Below are the code and all the weights of a small trained network. Each question names an input and a class and asks about switching units off, where a switched-off unit gives its printed mean instead of its output.

import numpy as np


def w(rows, s, z=0):
    codes = np.array(rows[::2]) - 128.0
    scale = np.full(codes.shape[1], s)
    scale[-1] = z or s
    return codes * scale


def f(y):
    return y / 2 * (1 + np.tanh(0.7978845608 * (y + 0.044715 * y**3)))


def log_softmax(a):
    a = a - a.max(-1, keepdims=True)
    return a - np.log(np.exp(a).sum(-1, keepdims=True))


def net(x, mask):
    res = np.array(x, float).reshape(1, 6) / 4 @ E
    y = f(res @ A[0][:, :-1].T + A[0][:, -1])
    res = res + np.where(mask, y, B[0][:, -1]) @ B[0][:, :-1]
    return log_softmax(res[-1] @ U[:, :-1].T + U[:, -1])


A, B = {}, {}
E = w([
[129,125,123,118,132,130],'x0',
[127,128,127,126,127,127],'x1',
[114,74,97,189,56,112],'x2',
[115,176,110,155,7,239],'x3',
[177,204,181,190,77,85],'x4',
[185,138,54,85,92,125],'x5',
],0.011)
A[0] = w([
[129,130,51,159,188,50,45],'N1',
[175,36,123,188,74,88,192],'N2',
[94,94,147,171,200,68,163],'N3',
[255,137,10,93,127,81,129],'N4',
[185,104,122,137,170,44,16],'N5',
[176,152,197,46,127,151,45],'N6',
[192,205,186,157,91,48,67],'N7',
[162,15,122,185,76,110,4],'N8',
],0.009,0.0043)
B[0] = w([
[119,141,132,115,104,210,196],'N1',
[126,148,109,95,171,138,235],'N2',
[89,113,94,160,120,156,253],'N3',
[90,146,132,164,83,70,254],'N4',
[156,131,139,165,100,209,209],'N5',
[178,117,139,137,220,141,156],'N6',
[72,164,123,31,104,154,249],'N7',
[207,122,129,94,251,124,180],'N8',
],0.014,0.0073)
U = w([
[108,171,120,130,136,139,247],'0',
[160,174,110,174,93,230,15],'1',
[206,168,139,81,204,131,143],'2',
[59,97,141,10,109,123,54],'3',
[110,161,132,141,128,122,253],'4',
[56,146,157,160,106,83,172],'5',
[178,127,206,166,141,58,22],'6',
],0.012,0.0063)

Each question gives the input, the list of numbers given to net, and the class t.
The units are the neurons (one row each of A and B). Each row of codes is followed by its name. A weight is (code - 128) times the scale printed after its matrix; where a second scale follows, it is the last column's (A, B and U).
mask holds one flag per neuron, in row order. A switched-off neuron (its flag False) gives its mean, the last column of its row in B, instead of its output. The means were averaged over made-up inputs and are rounded, as every weight is.
A unit's drop is (log p(t) with every unit on - log p(t) with that unit switched off) / (log p(t) with every unit on - log p(t) with every unit switched off).
The circuit of an input: a set's keep is (log p(t) with only the set's units on - log p(t) with every unit switched off) / (log p(t) with every unit on - log p(t) with every unit switched off). Starting from all 8 units, units are removed one at a time, each time the one whose removal leaves the highest keep (on an exact tie, the one counted first), for as long as the keep stays at least 0.8.
units of the circuit, in order: the units of the circuit, biggest drop first
k most important neurons: the k neurons with the biggest drops, biggest first
drop of u: that unit's drop, to one decimal
input [1,1,-6,-7,3,-5], class 1: most important neuron -> [N5]
input [-3,5,-5,-8,2,2], class 1: units of the circuit, in order -> [N5; N1]
input [-1,5,0,-1,-5,8], class 5: 2 most important neurons -> [N4; N7]
input [-4,-8,8,-8,-4,-8], class 1: 3 most important neurons -> [N3; N5; N1]
input [5,-1,-7,-8,4,-1], class 1: 2 most important neurons -> [N5; N3]
input [-8,4,-2,7,7,-4], class 0: units of the circuit, in order -> [N7; N5]
input [-1,7,-3,6,7,1], class 3: 2 most important neurons -> [N7; N5]
input [-4,2,1,0,6,-5], class 3: 3 most important neurons -> [N7; N4; N5]
input [-2,0,3,0,-3,4], class 5: 2 most important neurons -> [N7; N4]
input [-8,7,6,-5,-6,5], class 0: 2 most important neurons -> [N4; N7]
input [7,-5,8,1,-7,6], class 2: 2 most important neurons -> [N8; N7]
input [-7,4,-8,7,5,-3], class 2: 4 most important neurons -> [N6; N3; N4; N5]
input [-3,0,6,2,-4,-2], class 2: units of the circuit, in order -> [N8; N4; N3]
input [5,-2,-4,1,1,6], class 5: most important neuron -> [N4]
input [-6,5,7,-8,1,1], class 1: 3 most important neurons -> [N5; N1; N3]
input [-4,0,-1,6,7,0], class 3: units of the circuit, in order -> [N7; N5]
input [-4,7,-7,0,-3,-2], class 2: units of the circuit, in order -> [N4; N6]
input [-5,5,4,-8,-1,8], class 1: drop of N1 -> 0.5
input [1,4,-4,4,2,7], class 5: drop of N8 -> 0.1
input [-1,-6,-6,-5,-5,8], class 5: units of the circuit, in order -> [N4]
input [1,1,1,-4,6,2], class 3: drop of N7 -> 1.2
